Below is a small trained network, with its code and all its weights. Each question gives an input and a class and asks what happens when units are switched off, that is, made to give their printed mean instead of their output.

import numpy as np


def w(rows, s, z=0):
    codes = np.array(rows[::2]) - 128.0
    scale = np.full(codes.shape[1], s)
    scale[-1] = z or s
    return codes * scale


def f(y):
    return np.maximum(y, 0)


def log_softmax(a):
    a = a - a.max(-1, keepdims=True)
    return a - np.log(np.exp(a).sum(-1, keepdims=True))


def net(x, mask):
    res = np.array(x, float).reshape(1, 4) / 4 @ E
    y = f(res @ A[0][:, :-1].T + A[0][:, -1])
    res = res + np.where(mask, y, B[0][:, -1]) @ B[0][:, :-1]
    return log_softmax(res[-1] @ U[:, :-1].T + U[:, -1])


A, B = {}, {}
E = w([
[178,153,143,70,131,3,151,108,125,152],'x0',
[163,105,192,109,187,207,164,127,51,135],'x1',
[162,89,120,152,207,150,67,239,101,146],'x2',
[161,78,172,184,158,42,59,110,135,52],'x3',
],0.014)
A[0] = w([
[44,151,30,162,102,106,74,172,193,195,116],'n0',
[6,206,136,166,28,154,203,71,134,202,183],'n1',
[192,111,102,106,159,82,181,213,89,153,158],'n2',
[123,153,29,108,137,112,172,77,112,43,2],'n3',
[197,148,135,68,90,110,195,43,186,177,169],'n4',
[88,140,217,230,134,119,68,114,57,24,126],'n5',
[163,130,108,86,210,194,133,198,85,193,128],'n6',
[86,107,140,146,73,108,151,47,202,107,82],'n7',
[163,161,64,34,159,153,226,127,144,132,45],'n8',
[175,105,190,120,135,181,163,86,48,95,97],'n9',
[48,131,73,118,64,97,129,146,147,114,64],'n10',
[147,112,120,151,132,61,58,89,177,158,114],'n11',
[2,204,117,121,72,179,180,112,201,168,149],'n12',
[102,119,89,181,157,152,101,200,103,102,84],'n13',
],0.011)
B[0] = w([
[104,55,7,70,67,182,173,136,154,99,210],'n0',
[67,133,41,55,44,140,188,71,189,117,254],'n1',
[154,84,102,96,74,77,109,145,122,155,194],'n2',
[124,64,103,81,51,115,214,177,145,164,144],'n3',
[58,178,94,59,62,108,143,128,131,181,220],'n4',
[111,61,45,130,108,150,155,163,141,47,209],'n5',
[157,182,186,168,198,124,188,138,97,212,214],'n6',
[152,207,120,120,123,78,183,166,68,173,193],'n7',
[78,149,47,47,101,157,179,198,166,118,169],'n8',
[38,136,129,117,146,148,151,68,122,149,192],'n9',
[84,29,13,53,59,176,167,196,152,145,173],'n10',
[128,149,77,118,91,71,162,164,112,86,190],'n11',
[103,114,63,54,58,161,184,172,192,70,234],'n12',
[64,83,115,137,62,174,165,157,151,134,176],'n13',
],0.013,0.021)
U = w([
[192,87,103,164,116,3,35,181,188,48,139],'0',
[195,141,112,191,228,211,136,191,43,174,130],'1',
[142,216,108,76,115,105,153,101,151,184,213],'2',
[108,124,160,102,117,71,162,53,96,99,90],'3',
[77,97,98,104,101,210,101,100,164,97,172],'4',
[113,218,169,228,158,194,136,159,129,167,11],'5',
],0.014,0.012)

Each question gives the input, the list of numbers given to net, and the class t.
The units are the neurons (one row each of A and B). Each row of codes is followed by its name. A weight is (code - 128) times the scale printed after its matrix; where a second scale follows, it is the last column's (A, B and U).
mask holds one flag per neuron, in row order. A switched-off neuron (its flag False) gives its mean, the last column of its row in B, instead of its output. The means were averaged over made-up inputs and are rounded, as every weight is.
A unit's drop is (log p(t) with every unit on - log p(t) with that unit switched off) / (log p(t) with every unit on - log p(t) with every unit switched off).
The circuit of an input: a set's keep is (log p(t) with only the set's units on - log p(t) with every unit switched off) / (log p(t) with every unit on - log p(t) with every unit switched off). Starting from the 12 units with the biggest drops (on a tie, the unit counted first), units are removed one at a time, each time the one whose removal leaves the highest keep (on an exact tie, the one counted first), for as long as the keep stays at least 0.8.
units of the circuit, in order: the units of the circuit, biggest drop first
unit that matters most: the unit with the biggest drop
k most important neurons: the k neurons with the biggest drops, biggest first
drop of u: that unit's drop, to one decimal
input [-1,-7,-6,7], class 2: units of the circuit, in order	n7
input [-3,-1,5,0], class 1: units of the circuit, in order	n1, n12, n6
input [2,-3,7,-6], class 2: 3 most important neurons	n6, n2, n0
input [1,2,6,-7], class 1: units of the circuit, in order	n1, n6
input [4,4,4,0], class 1: 2 most important neurons	n1, n4
input [-2,-1,8,-7], class 1: units of the circuit, in order	n6, n1
input [-1,-2,8,1], class 1: 2 most important neurons	n1, n6
input [4,-7,-5,-6], class 4: 2 most important neurons	n10, n12
input [-1,-2,-7,-2], class 2: 3 most important neurons	n7, n4, n5
input [3,-3,-4,-5], class 4: 2 most important neurons	n12, n6
input [6,-4,1,-8], class 4: 3 most important neurons	n0, n7, n12
input [0,2,-7,2], class 2: drop of n1	0.0
input [3,7,1,-2], class 2: drop of n9	0.1
input [-1,2,-8,3], class 2: unit that matters most	n7
input [4,2,8,-4], class 1: drop of n1	0.1
